B:
1: [ 144 -186  125   23 -277   84 -157 -351   34 -180   57 -108 -236  -68
   47  199  126   17 -313 -140  347   73 -129  243  -47  -61   56]
2: [ 152  -36    1   81   11  -46 -135 -300   15 -196  148 -158  -40   69
    1  223  243  143 -216 -280   30  269    1  313  -39 -166  380]
3: [  -2 -224  179  172 -149 -146 -162 -146 -368 -266  -68  127  -93   88
 -156   74   29  -18 -351 -114 -367  312  -37   24  -79 -116  -55]
4: [ -48   45  149    2 -288   84 -113 -119   31  -34  -32   94 -247 -272
    5  210  -18  -76  119   -4  392  -43  136   81   74  -47  -52]
5: [ 204  186 -305  -20  749  -62  -73  106 -324  129   28  -33 -107   29
 -172 -295  -48  245  265 -130 -202  -66  399 -142  -41   75   46]
6: [ 139  403 -167  179  109   64  -79  -70  -24  197  111   68  -21  -70
   55   86   15  -16  375  -98  207  139  328  -22  -40  -51  107]
7: [-189  -22  113   64 -459   12   92  -31  104  -94 -196  442   85 -404
  180   15 -157  -72  -37  135   93    1  -63   83   77  158 -292]
8: [ -72  157  175  124   46  -59   40  -76   -7  -86 -189  203  -41  -67
  -25  234  -37 -224  256   61 -184   20  251 -143   60 -474  226]
9: [ 103  121  -47  202  -61  -65   22 -212   56  -74  -54  186  101  -71
  145   75   15  -16    1  -66  -39  213   65  113  -40  -74   91]
10: [ 185  -49  -89   52 -179  -27 -266 -108 -195  -65   60   54 -283 -220
  -57 -173   56  109  121 -123  461  102  219  139   47  300 -160]
11: [ -17  164  -37   -4  179   46  160    7  104  211 -180  172 -106 -113
  148  171 -254 -151  119  203  -12 -173   31  -37 -128  -58  -47]
12: [  69 -214   79   36  -79   69   33 -158    4  -56 -101   40 -118   55
  108   65  -61 -204 -271  132  -50  -76 -222  -22 -125 -155   23]
13: [  10  -85 -147  -70   11   33  107   72   21   52 -162  277  -21 -293
  162 -300 -215   31   -4  183   98 -226  -56   -5  -11  339 -305]
14: [  70 -301  179   31  -43 -317 -263 -142 -314 -230 -118  -46 -481   94
 -240  310   22  -50 -210  -67 -105  265   77  274 -102  -81  161]
15: [-143  273   18  148  -49    3    4  140  -42   68  -41  272   99  -98
    5   29   -5 -266  507  116 -117   48  330 -233  125 -304  215]
16: [ -92  -54  -94  -25 -334  326  -32   97   -6   97  200  110  109 -188
  153 -242   13  -41  -76   66  240 -128 -174  -85   36  232 -206]
17: [  52 -107  -67  129 -353  175 -137  -68 -135    8  197   57   44   -3
  102 -136   76  -62 -224  -33  128  152 -174    5  -70  166 -133]
18: [ 267 -193  -95  153 -201  160 -128 -192  -72 -104   94   11   -2   55
  131 -351  148 -172  -81   17  218    6  -96 -142   -4  -45   23]
19: [ -24   94 -220  135  -85   85  -56  155 -288  107   77  317  184 -178
   45 -422 -101  112   31  -18  -94  110   65 -149   -8  409 -413]
20: [ 171  278 -353  226  220  105  -41  110 -157  149  192  135  298   82
   92 -455  119  -77  411  -31 -123  119  272 -296   28  -38  173]
21: [  55 -121  168   63   -3 -145 -240 -136 -352 -195  -95   35 -347  -46
 -245  111   13   22  -50 -125  -32  145  225   33    2 -106  -38]
22: [  24  266 -221  -99  417  375   45   92   44  267  290 -198  123   46
   55  -50   71   76  126  -70   27 -241   70 -179  -25 -163  243]
23: [-144  206    8   19   36  191    2  109   -6   73  100   79  101  -68
    0   37   62 -129  285   19  -62  -83  191 -210  107 -304  217]
24: [ 149   63 -206  -51  324  -20   11  -61    4   53  -11    3  -80 -100
   50  -72  -52  186    8  -69   56  -62   96  136  -63  148   40]
25: [ 170 -115   38   -9  138  -84  -77 -191 -121 -258 -232  145 -202 -266
  -74 -248  -12  118   89  -60  142 -144  251  -44  132  -28 -108]
26: [  30  200 -104  -30  424   75   26    6  -75  160   45  -64  -74   20
  -36  143  -70   90   48  -62 -140  -65  133  -24 -107 -113  121]
27: [  82 -116 -116 -180  199    5  -34   12   45  -69  -24  -27 -171 -185
    9 -166   27  108  113   10  213 -237  118  118   93   77  146]
28: [  97  266 -428 -125  807   13   29  280 -155  180  103    1  121  -57
  -82 -456   11  270  466  -73 -211 -208  433 -186   90   82  226]
29: [  66  -65  -91  -22   55 -101   90 -148  167 -164 -118  158   69 -215
  167  -44   -9  158 -110  -41   10    8  -29  266   23  103   98]
30: [ 170  420 -475   31  745   28   62  157 -130  260  118   62  213  -34
   23 -360  -38  288  393 -130 -201  -34  379 -135  -29  151  100]
31: [ -17  350   73  214  134  -12   21 -100   10   55  -15   94   57   81
    9  352   36 -204  287  -32 -215  180  271 -106  -30 -520  381]
32: [ -60   14   65 -119  222   28 -149   76 -218   95   30 -116 -378   -9
 -213  243  -62   -4   70  -12   17  -96  189   10  -52 -107   84]
33: [  99   45   32   19  314   22 -103  -42 -184  -60  -32  -56 -173   62
 -154  -35   77 -100  239  -28  -87 -105  302 -224   60 -389  264]
34: [ 191  295 -188  145  526  -31  -64   13 -273  147    0   45  -64   85
 -105 -120  -44   13  345  -73 -200   49  403 -245  -60 -169   98]
35: [  47 -246 -103 -165 -271  232 -115   -4   -9   -7  100   28 -174 -313
   90 -312   -8  110 -144   25  535 -249 -132   94   52  431 -305]
36: [ -61  -12   66  -31   19 -321  149 -115  165  -81 -382  316 -188 -318
  115  360 -283   75  -83  102  -60   57   21  428  -85  161  -57]
37: [  49 -451  301  159 -639 -199 -103 -333   43 -399 -228  201 -214  -54
  106  196   60 -318 -331  116   94  219 -232  242  -12 -168  100]
38: [ -35 -219   89  -29  -26  -18    8    0 -226  -55 -255  247 -228 -177
  -35 -121 -267  -40 -210  157  -95 -154  -76  -95  -76  157 -427]
39: [ -78 -189   38  -94 -131   23   56    5  -24  -91 -207  273  -98 -334
   76 -164 -190   50 -141  126   74 -204  -82   35   33  246 -340]
40: [  64  468 -282   88  322   91  -21  100   17  240  211   17  146  -31
   48  -20   91   45  510 -108   47   76  391  -58   37  -98  332]
41: [   9  -87  -69  104 -114   29  -68  128 -315   63 -110  322  -66 -133
    5 -373 -188 -129   57  175  -52  -42   48 -258  -33  239 -422]
42: [   0 -321   39  -59 -352  213  -34  -98  -17  -66   -3   85 -103 -171
  139 -152  -72  -41 -397   94  240 -167 -336   32  -54  234 -324]
43: [ -32  -22 -114  -73   10  -29   -8  130  -93  105 -108  226 -171 -282
   37 -142 -213   55   90  117  136 -124   83   66  -17  363 -281]
44: [ 140 -506  233   63 -682 -135 -147 -389   36 -460 -260  239 -300 -331
  113  -89   31  -98 -314   47  461   51 -166  277   88  159 -233]
45: [ -25  149 -359   -7  131   34  202  224   27  182 -110  448  267 -378
  250 -519 -260  157  177  153  -34 -157   51  -55   16  547 -397]
46: [ 129  200 -122  156   -9  134   91 -200  177   27   11  140  190 -111
  243  -50   24  -34   72  -31  115   25   20  -15  -17  -96   74]
47: [ -43  185   83   31  -27  103 -154  -88  -33   56  186 -146 -171   11
  -80  417  123  -25   89 -157  140  130  169  113  -18 -263  310]
48: [  68  169 -275   19  186  114   25   18   66    8  172   71  289 -127
  124 -294  135  192  154 -131    3   -4  132   13   98   71  188]
49: [  91  -21  218  -48  -32 -129 -136 -360  156 -102  -51 -227 -516  -15
  -48  758   50  -32 -125 -120  322  122   59  480 -111 -289  404]
50: [ 107 -501    5 -200 -103  -85 -102  -97  -32 -208 -116  -19 -364 -164
   15 -129  -33   66 -326   78  259 -169 -195  293  -20  290  -77]
51: [ -48  445    6   85  156  176  -40  -33   -8  138  122   18   17 -105
  -47  218   55   -4  394 -136   91    2  379 -135   68 -334  204]
52: [ 130  -63  101  -36  153   39 -146 -227  -43  -79   62 -257 -319  106
 -102  308  123  -29 -104 -125  118   -9   62  116  -69 -332  337]
53: [ -45  320  -83  162  183  -80 -188  158 -447  250   78  130 -168    9
 -218  149 -142   39  224  -98 -187  279  355  -69 -132  114 -156]
54: [ -62   25   50 -130   99   23 -140   50    7  115  149 -245 -349   94
 -105  460   79 -131  113   13  127  -16  102  185  -59 -252  476]
55: [ -65    9  167  -72  -91 -130   11 -204  289 -141 -101  -13 -215 -155
   59  572   53  -42    6  -26  165   52   54  423   16 -268  446]
56: [  68  -13   28  138 -245  123  -32 -173   82 -176   34  133  154 -104
  138 -155  178 -139   99  -27  133   16   46  -98  138 -241  174]
57: [ -26  210   23  173 -117   86  -72  -74  -11   61  151   20   55   73
   40  268  110 -162  112  -64  -37  217  101   -2  -38 -291  294]
58: [ 124  119 -142   29  216  115  -64  -62 -108  197  122 -102 -145   59
   22  110  -56   61  -81  -69   54   29    8   47 -187   65   -3]
59: [ 222   15  -87  -17  413  -39  -79 -153 -150  -23  -56  -81 -247   -4
  -88  -32  -13  128   23 -106   28  -70  196   13  -63  -72   73]
60: [ -93 -209  -77 -148  -30   31   68  136    9   20  -91  171  -79 -199
   96 -151 -159   -7 -121  190    9 -209 -147   73  -15  260 -147]
61: [  45  272 -364  -34  557   43  172  201  -13  206  -16  193  231 -124
  111 -353 -127  162  297   46 -234 -167  212 -141   -1  141   22]
62: [  46   -5 -166 -156  297   93  -66   58 -126   -2   55   -6  -92 -211
  -75 -278   -3  286   53 -110  116 -200  172   -2   77  217  -92]
63: [-139  104   17  -73   15  129   17   87   25  118   28   60  -75 -140
   20  156  -77  -49   97   64   55 -124   64   -3    7  -63   48]
64: [   0 -103  -60 -158  242   15   17   15  -51  -40  -76   38 -133 -175
  -28  -87  -92  166  -84   -3  -10 -205   29   63    0  115  -57]
65: [  39  102 -190 -177  395   63  -58   71 -119  174   78  -87 -209 -159
  -77  -12 -110  311    2 -111  117 -152  140  141  -72  284  -96]
66: [ -59  164  -44  186 -420  270 -161   75  -95  114  279  110  128  -35
   72  -99  155 -241  249    6  215  136   91 -202   75  -81   60]
67: [ 133 -251   47   -3  -99  -77   13 -311   51 -252 -182  120 -115 -203
  117   -6  -52  151 -390  -64  100    5 -168  258  -49  143 -152]
68: [-119  239 -219 -215  503  261   54  327   71  264  238 -167   68   33
  -18  -63   83  -50  444   75  -63 -347  232 -215  105 -279  501]
69: [ -48  339 -102  -33  499  -13   61  195 -110  191 -142  171  -97 -164
  -97  -41 -173  -44  568   98 -110 -224  482 -254   70 -175   75]
70: [ 130  -75  226  229 -108  -54  -52 -389  -55 -347 -163  115   -2   22
    1   97  135 -138 -112 -113 -147  165   74  -84   36 -504  194]
71: [-100  346 -222  -33  506  -70   32  331 -233  184  -86  277   41 -230
 -135 -245 -171  149  551   23 -243 -115  520 -208  108  108  -63]
72: [  10 -387  113   26 -392  -45 -126  -82 -125 -184  -85  134 -213  -56
   27  -60   -8 -195 -246  133   85   39 -185   74  -20   76  -92]

[-194 -107   72  -34  146 -236   10   16  138 -181  113  269   61 -110
  -69  -81 -246   59    0  125   97 -150 -218  -17   66   93  -83  175
   71 -212  283 -199 -172  -30]  70
[ -89  -23  107 -132  253  107  -30  415  -63  -79  -65  257   59  -55
  -27   78   25   65  -68  198   15   19   14  230  173   41 -246  -45
 -127 -404  407  123 -198  -44]  46
[  12  118    6  -14  213  -32  -91  463 -187  148  -58 -132 -264 -196
 -218 -313  -13  -70  358   29  148   59   59   13  -90  218  180  -34
   48   23  -10  241   23 -309]  19
[  56 -111   68  -63  162   20  -89   96 -131   62   19  258  -59 -245
   46  -26   91  -39 -118   60    9  -35  187  109  190  110   -5  -47
  -48 -155  210   -5  -21  -68]  67
[ -95 -171   98  152 -327 -240  -28  -48  332 -288  112   27  291   25
    6   30 -496   77  -94  -11   82 -342 -396 -168   68  -80 -105  141
   63 -247  189 -101  -63  -17]  15
[ -31 -220  273    5 -202   68   12  287  -41  -64   50  211  141  -22
  -41  392  -41  226 -393  104  278 -250   60  -68  292 -189 -267  -52
 -166 -347  512    3 -209  100]  11
[  12  -70   75   81 -124  -92  112 -139  -53  -36  -34   34   67 -295
    3  266    9   67 -186 -105  184  -36  170  -29  236  -78 -181   39
  -18   76  299  -35   71  101]  54
[ 162   68   36 -180  281   -1  -83 -105 -259  189   -1  268  -65 -264
   50   80  220  -87 -235  -24  139   66  433  272  384   42  -29 -158
 -182  -23  115    4   -7  -62]  49
[ 249  315 -157  -14  278   22 -251 -281   -9 -171 -292   83  119  229
  -28 -568 -360 -306  325 -504 -225  209   66  282 -151  336   93   -9
  -90  362 -300  337  228 -125]  35
[ -33  -88  209  -25  151 -101  -80  444  158   42  -72  223  -31 -136
 -108 -150  133  142  -85   17   70 -168   53  163  148  261  -80 -133
  -11 -178  256  -18  -10 -253]  34
[  48 -105   54   18  -84   -8 -142  114  -18  -15   98   55   79  -13
  -23  -76 -221  -35  -35   19  107 -220  -70   -4   85  -67   78  -13
  -62 -234   54   51  -64 -118]  7
[ -96   27   -7    5   87  -43   70  242    2  -46  -76  -58   32 -254
  -40   55  -14    6   93   93   44   35  -37  146  111    3 -157   14
   12 -196  229  109   -7  -97]  57
[ -45 -303  186  -66   50  146   54  138 -323   67  118  363  -73 -263
  -12  365  192  145 -352  181  245 -114  293  -52  272 -147 -140   23
 -117 -239  552 -118 -205  169]  55
[ -55  -28  133 -105  263   92  -32  492 -132   34  -79  213  -78 -153
  -82   20  144   76  -23  164   65   31  121  176  145  119 -151  -78
  -86 -284  369  129 -135 -108]  40
[-193 -175  299  -15   61 -237   62  123   58 -116  113  385  -46  -40
 -238   60 -118  272 -189   21  382 -244  -24 -189   98  102 -129  139
   21  -19  494 -273 -237   57]  33
[   5  119   67 -143  305 -181  -39  184  -92  324   43   45 -176 -212
 -255 -162  242   38    2  -57  400 -132  302  307  232   60  136 -183
 -111   40  -52  -85  -28 -339]  63
[ -44 -336   63   58   97  327  -17  288 -197 -112 -110  312  -11 -155
   36   -5   84   35  -18   55 -200   -5  103   22  -76   87 -111   82
    8 -215  453  105  -24  117]  29
[ -46   78  122  -34    6 -160   49  222  -21   28    6  -29    1 -197
 -107  172  -31   90  -77   71  302  -49   46   43  253  -37 -156  -49
  -63 -133  251   53  -84 -101]  16
[-143 -133   74   87   49 -242  117  293  -86  215  104 -108 -314 -575
 -191  -60  183   91  150  124  293 -112   95 -134   50  119  146   59
  209   40  184 -140   55 -235]  3
[  -5 -282  109  207   55  197   58  301 -251   61 -207  111 -288 -279
 -227 -212  228  106  196 -250   26   10  310 -165 -266  278   98   90
  148  354  306   87  200    9]  14
[   3  272  -71 -226  650   64 -206  231 -114   19 -167  241  -74  225
 -244 -594  -89 -143  360 -148  -13  118   81  472 -126  287  114  -67
 -151   18 -129  202  -90 -284]  51
[-142   44  -41  102  117  -11   20  255   72 -314 -190  -19   51  -18
 -103 -251 -348  -42  396  -35 -158  130 -293  -33 -246  219 -134  207
  132  -45  221  232   12  -34]  20
[ 202  148 -185   79  337  329 -269   21 -260 -100 -360   35  -86  335
 -234 -825 -295 -280  628 -571 -251  198  125  162 -553  371  309   64
  -34  488 -311  466  243 -128]  43
[ 166  209 -222   11  158    0 -147 -399   72 -317 -229   77  276   22
  212 -284 -411 -342  191 -269 -402  248  -96  254   -5  196 -104   78
  -31   68 -114  277  204   18]  1
[  92    2  113  -72   68 -282 -120 -139  153   -1   72  264   86 -229
  114  -18  -58  -37 -267  -11   63 -118   72  115  370  169  -61  -83
  -36 -112  113 -128   16 -134]  59
[-121  128 -128   21  382  -66   54 -125   65  -89 -223   63   23   60
 -298 -479  -95  -35  396 -402   18   37   40  345 -240  182   46  111
   31  356  -75  -12  126 -127]  68
[ 142 -223  192   36 -193  128  -79  106 -104 -132  -30  281  128 -188
  212  337  -52   30 -388   76  -59  -29  130 -124  299   12 -261  -34
  -97 -275  483  131  -30  169]  65
[  -1 -228  337  164 -414 -234  -30  369  274  -31   74   16   93 -163
  -64  187 -102  260 -314   17  288 -402 -104 -230  251   28 -132  -87
   27 -215  345  -63  -18 -140]  41
[ -74  -44  -39  -59  367  103   76  225 -276   48 -103  157 -190 -449
    7   10  241  -64  124  156  -83  238  217  157   75  162 -101   56
   48  -91  342   94   14  -18]  2
[  54 -575  213  127 -178  580  -74  481 -376  -34  -57  350  -36  -72
   26  204  161  146 -245   69  -83 -169  245 -191  -58  -76  -86   14
  -88 -298  612  170  -76  228]  36
[  52 -105  261  -82   81  147 -139  293 -138  -86  -42  406   39  192
 -117   50  -93  139 -228  -36  180 -113  131  -10  115   69 -153  -50
 -200 -158  404  107 -213   63]  4
[-108  146   66  -97  165 -395  125  -43  -99  202  161  -50 -175 -354
 -251   94   54   78  -13   45  563  -86  168   49  289  -58   39    8
   -8  101   97 -209  -99 -174]  12
[  79  277  -88  -49  172 -233  -55 -195  -36   38  -39  -90  -17 -113
 -112 -207 -184 -153  172 -202  190   67   84  166  102   87   78  -10
  -39  208 -167   83   89 -184]  42
[  88 -140  117   81   41  -13  -18  -65 -147   65  -83  200 -128 -218
 -112  -86  106   42  -72 -264  141  -56  329  -57   36  180   53   11
   18  312  187  -41  140   12]  50
[-112 -193  258  -33  -45  118  122  344 -278 -122   35  272  -25 -209
  -32  531   14  214 -294  279  259   15  111 -213  244 -120 -366   91
  -94 -314  760   59 -287  260]  47
